Here is a tiny trained network, its code and every weight. The questions are about switching its units off for an input and a class, where a switched-off unit gives its printed mean instead of its output.

import numpy as np


def w(rows, s, z=0):
    codes = np.array(rows[::2]) - 128.0
    scale = np.full(codes.shape[1], s)
    scale[-1] = z or s
    return codes * scale


def f(y):
    return np.maximum(y, 0)


def log_softmax(a):
    a = a - a.max(-1, keepdims=True)
    return a - np.log(np.exp(a).sum(-1, keepdims=True))


def net(x, mask):
    res = np.array(x, float).reshape(1, 8) / 4 @ E
    y = f(res @ A[0][:, :-1].T + A[0][:, -1])
    res = res + np.where(mask, y, B[0][:, -1]) @ B[0][:, :-1]
    return log_softmax(res[-1] @ U[:, :-1].T + U[:, -1])


A, B = {}, {}
E = w([
[192,159,156,112,165,169,225],'x0',
[87,145,207,59,248,73,110],'x1',
[145,122,156,242,186,147,100],'x2',
[131,127,139,121,124,147,117],'x3',
[125,112,111,128,142,122,134],'x4',
[130,134,135,124,123,139,119],'x5',
[126,108,105,127,149,127,136],'x6',
[125,138,135,131,118,123,131],'x7',
],0.014)
A[0] = w([
[135,151,157,184,173,119,102,16],'n1',
[106,122,160,127,173,126,104,17],'n2',
[26,106,137,129,124,82,52,124],'n3',
[180,144,210,100,180,145,248,139],'n4',
[134,136,161,203,189,135,89,105],'n5',
[94,157,117,42,119,116,135,50],'n6',
[134,120,139,130,115,101,70,127],'n7',
[120,146,106,49,114,95,127,27],'n8',
[155,108,146,122,145,88,141,107],'n9',
[98,139,207,67,209,64,103,1],'n10',
],0.012,0.0017)
B[0] = w([
[114,100,180,83,104,71,149,180],'n1',
[142,134,116,134,61,128,129,174],'n2',
[55,203,93,92,197,216,79,226],'n3',
[75,185,116,129,203,182,77,242],'n4',
[146,74,204,58,134,67,169,205],'n5',
[122,70,177,79,88,79,204,187],'n6',
[117,110,96,122,180,132,131,167],'n7',
[114,88,154,65,143,94,165,180],'n8',
[123,128,115,124,105,132,99,151],'n9',
[200,138,72,183,2,133,77,253],'n10',
],0.011,0.017)
U = w([
[18,246,76,138,226,222,94,231],'0',
[110,44,219,82,119,33,203,223],'1',
[227,146,5,254,4,163,109,3],'2',
],0.0083,0.00042)

Each question gives the input, the list of numbers given to net, and the class t.
The units are the neurons (one row each of A and B). Each row of codes is followed by its name. A weight is (code - 128) times the scale printed after its matrix; where a second scale follows, it is the last column's (A, B and U).
mask holds one flag per neuron, in row order. A switched-off neuron (its flag False) gives its mean, the last column of its row in B, instead of its output. The means were averaged over made-up inputs and are rounded, as every weight is.
A unit's drop is (log p(t) with every unit on - log p(t) with that unit switched off) / (log p(t) with every unit on - log p(t) with every unit switched off).
The circuit of an input: a set's keep is (log p(t) with only the set's units on - log p(t) with every unit switched off) / (log p(t) with every unit on - log p(t) with every unit switched off). Starting from all 10 units, units are removed one at a time, each time the one whose removal leaves the highest keep (on an exact tie, the one counted first), for as long as the keep stays at least 0.8.
circuit, biggest first: the units of the circuit, biggest drop first
unit that matters most: the unit with the biggest drop
k most important neurons: the k neurons with the biggest drops, biggest first
drop of u: that unit's drop, to one decimal
input [6,7,5,2,-8,-1,-8,8], class 2: 3 most important neurons -> [n10 n3 n2]
input [-7,-7,5,0,-2,8,-4,4], class 0: most important neuron -> [n10]
input [-7,-2,-8,5,6,0,4,6], class 1: 3 most important neurons -> [n6 n4 n8]
input [-5,8,8,-1,-2,2,7,1], class 1: 2 most important neurons -> [n5 n1]
input [-3,2,4,0,-6,-2,-7,-8], class 1: 3 most important neurons -> [n4 n5 n1]
input [2,3,0,-8,-2,2,8,0], class 2: 2 most important neurons -> [n3 n10]
input [-3,-6,6,6,0,-2,5,-3], class 1: 2 most important neurons -> [n10 n5]
input [5,-4,-7,5,8,-6,-3,-4], class 1: circuit, biggest first -> [n3 n10]
input [-8,6,-8,0,5,-5,-2,2], class 0: 3 most important neurons -> [n3 n5 n1]
input [8,8,-7,-1,5,4,1,8], class 0: 4 most important neurons -> [n4 n5 n8 n1]
input [-1,5,-4,5,-6,-1,2,2], class 2: 2 most important neurons -> [n10 n5]
input [1,2,0,-5,-2,-3,-1,0], class 2: 2 most important neurons -> [n3 n5]
input [-5,-7,-7,8,8,-8,0,0], class 1: 3 most important neurons -> [n10 n4 n8]
input [-4,-4,-6,8,-2,3,-1,-5], class 1: circuit, biggest first -> [n10 n4]
input [-3,0,5,5,-1,3,3,3], class 1: unit that matters most -> n4
input [3,5,-3,-4,-3,1,3,3], class 2: 2 most important neurons -> [n10 n3]
input [7,-6,-3,-4,-2,-5,1,2], class 0: 2 most important neurons -> [n10 n4]
input [5,-4,0,0,7,-8,7,0], class 0: 2 most important neurons -> [n10 n4]
input [8,-5,4,3,-3,4,8,2], class 0: drop of n10 -> 0.1
input [4,-6,-7,-5,8,-8,-6,0], class 1: circuit, biggest first -> [n10]
input [2,6,-3,5,-8,1,3,3], class 2: drop of n10 -> 1.0
input [5,8,4,1,0,-6,-5,-3], class 2: drop of n10 -> 1.5
input [-7,-5,4,-7,8,4,-4,6], class 0: drop of n10 -> 0.4
